Below are the code and all the weights of a small trained network. Each question names an input and a target symbol and asks about switching units off, where a switched-off unit gives its printed mean instead of its output.

import numpy as np


def w(rows, s, z=0):
    codes = np.array(rows[::2]) - 128.0
    scale = np.full(codes.shape[1], s)
    scale[-1] = z or s
    return codes * scale


def f(y):
    return np.maximum(y, 0)


def softmax(a):
    e = np.exp(a - a.max(-1, keepdims=True))
    return e / e.sum(-1, keepdims=True)


def log_softmax(a):
    a = a - a.max(-1, keepdims=True)
    return a - np.log(np.exp(a).sum(-1, keepdims=True))


def net(x, mask):
    ids = ['αβδζθξτφψω'.index(c) for c in x.split()]
    T = len(ids)
    res = E[ids] + P[:T]
    r = res
    for j in range(3):
        rows = slice(2 * j, 2 * j + 2)
        q, k, v = (r @ M[0][rows].T for M in (Q, K, V))
        z = softmax(np.where(np.tri(T) > 0, q @ k.T / 2**0.5, -1e9)) @ v
        o = O[0][rows]
        res = res + np.where(mask[j], z, o[:, -1]) @ o[:, :-1]
    y = f(res @ A[0][:, :-1].T + A[0][:, -1])
    res = res + np.where(mask[3:11], y, B[0][:, -1]) @ B[0][:, :-1]
    return log_softmax(res[-1] @ U[:, :-1].T + U[:, -1])


Q, K, V, O, A, B = {}, {}, {}, {}, {}, {}
E = w([
[159,113,191,82,108],'α',
[247,92,133,115,79],'β',
[122,53,143,216,143],'δ',
[77,154,80,137,198],'ζ',
[103,116,104,210,2],'θ',
[183,112,68,157,127],'ξ',
[189,48,165,181,81],'τ',
[44,158,147,103,122],'φ',
[161,162,180,218,108],'ψ',
[76,46,108,80,160],'ω',
],0.021)
P = w([
[3,232,83,141,43],'0',
[68,240,167,200,76],'1',
[112,204,156,193,101],'2',
[144,183,132,175,135],'3',
[150,164,106,178,147],'4',
[156,143,82,170,151],'5',
[148,127,60,154,157],'6',
[140,132,52,167,134],'7',
[169,121,46,157,150],'8',
[142,132,25,167,87],'9',
],0.0048)
Q[0] = w([
[106,115,181,97,126],'h1',
[95,31,89,77,107],'h1',
[157,134,112,157,110],'h2',
[140,57,142,152,154],'h2',
[214,141,140,8,165],'h3',
[108,107,196,61,131],'h3',
],0.012)
K[0] = w([
[188,2,233,155,65],'h1',
[50,55,21,86,89],'h1',
[165,182,134,42,138],'h2',
[67,163,91,176,35],'h2',
[215,113,171,84,204],'h3',
[93,169,159,23,144],'h3',
],0.0096)
V[0] = w([
[126,84,222,59,254],'h1',
[199,174,137,179,48],'h1',
[87,90,141,89,138],'h2',
[109,222,111,104,59],'h2',
[194,83,100,164,163],'h3',
[110,120,194,109,230],'h3',
],0.008)
O[0] = w([
[151,133,177,48,103,120],'h1',
[127,123,100,99,57,119],'h1',
[88,95,175,85,168,161],'h2',
[73,176,65,97,100,196],'h2',
[66,178,109,122,139,2],'h3',
[113,174,149,254,34,101],'h3',
],0.0093,0.0052)
A[0] = w([
[86,247,162,213,152,171],'n1',
[200,109,115,102,139,250],'n2',
[181,128,124,71,50,145],'n3',
[123,193,108,212,161,184],'n4',
[84,211,149,118,40,103],'n5',
[118,177,211,68,64,88],'n6',
[146,5,88,178,121,137],'n7',
[254,91,150,127,96,131],'n8',
],0.0085,0.0026)
B[0] = w([
[159,208,220,31,71,206],'n1',
[44,149,133,158,100,212],'n2',
[131,100,76,124,157,226],'n3',
[153,168,144,118,255,177],'n4',
[105,175,94,115,80,245],'n5',
[30,143,118,228,222,254],'n6',
[133,180,178,143,76,233],'n7',
[90,105,91,90,110,225],'n8',
],0.0099,0.0048)
U = w([
[27,85,80,223,179,74],'α',
[153,97,69,51,129,203],'β',
[173,108,168,255,178,189],'δ',
[157,154,129,92,202,90],'ζ',
[140,117,110,120,152,1],'θ',
[178,150,55,197,201,170],'ξ',
[160,68,153,183,46,147],'τ',
[75,143,166,86,111,179],'φ',
[210,177,123,121,112,118],'ψ',
[104,28,213,74,178,119],'ω',
],0.0082,0.0045)

Each question gives the input, a string of symbols that net reads in full, and the target symbol t.
The units are the heads (2 rows each of Q, K, V and O) and the neurons (one row each of A and B). Each row of codes is followed by its name. A weight is (code - 128) times the scale printed after its matrix; where a second scale follows, it is the last column's (O, A, B and U).
mask holds one flag per unit, heads first, then neurons. A switched-off unit (its flag False) gives its mean, the last column of its rows in O or B, instead of its output. The means were averaged over made-up inputs and are rounded, as every weight is.
A unit's drop is (log p(t) with every unit on - log p(t) with that unit switched off) / (log p(t) with every unit on - log p(t) with every unit switched off).
The circuit of an input: a set's keep is (log p(t) with only the set's units on - log p(t) with every unit switched off) / (log p(t) with every unit on - log p(t) with every unit switched off). Starting from all 11 units, units are removed one at a time, each time the one whose removal leaves the highest keep (on an exact tie, the one counted first), for as long as the keep stays at least 0.8.
circuit, biggest first: the units of the circuit, biggest drop first
k most important neurons: the k neurons with the biggest drops, biggest first
which heads matter: for each layer, one digit per head in row order, 1 if its drop is at least 0.15 and else 0, layers parted by /
drop when u is switched off: that unit's drop, to one decimal
input φ φ φ φ τ α θ, target β: which heads matter : 001
input φ ω φ, target ω: circuit, biggest first : h2, h1, h3
input ψ δ φ ζ, target ζ: circuit, biggest first : n1, n4, h3
input φ ω ξ ψ ψ ψ, target ψ: most important neuron : n1
input φ θ φ α φ τ, target β: which heads matter : 011
input θ δ α, target α: which heads matter : 000
input ω φ ξ β, target β: 2 most important neurons : n6, n8
input α φ φ φ φ ψ, target ψ: 3 most important neurons : n1, n6, n4
input θ φ ζ τ α φ α ζ ψ, target β: 2 most important neurons : n6, n8
input φ δ φ θ, target β: drop when h3 is switched off : 0.8
input τ φ α, target α: drop when h1 is switched off : 0.0
input α δ δ β, target β: drop when n8 is switched off : 0.3
input φ φ α ζ, target ζ: drop when n1 is switched off : 0.4
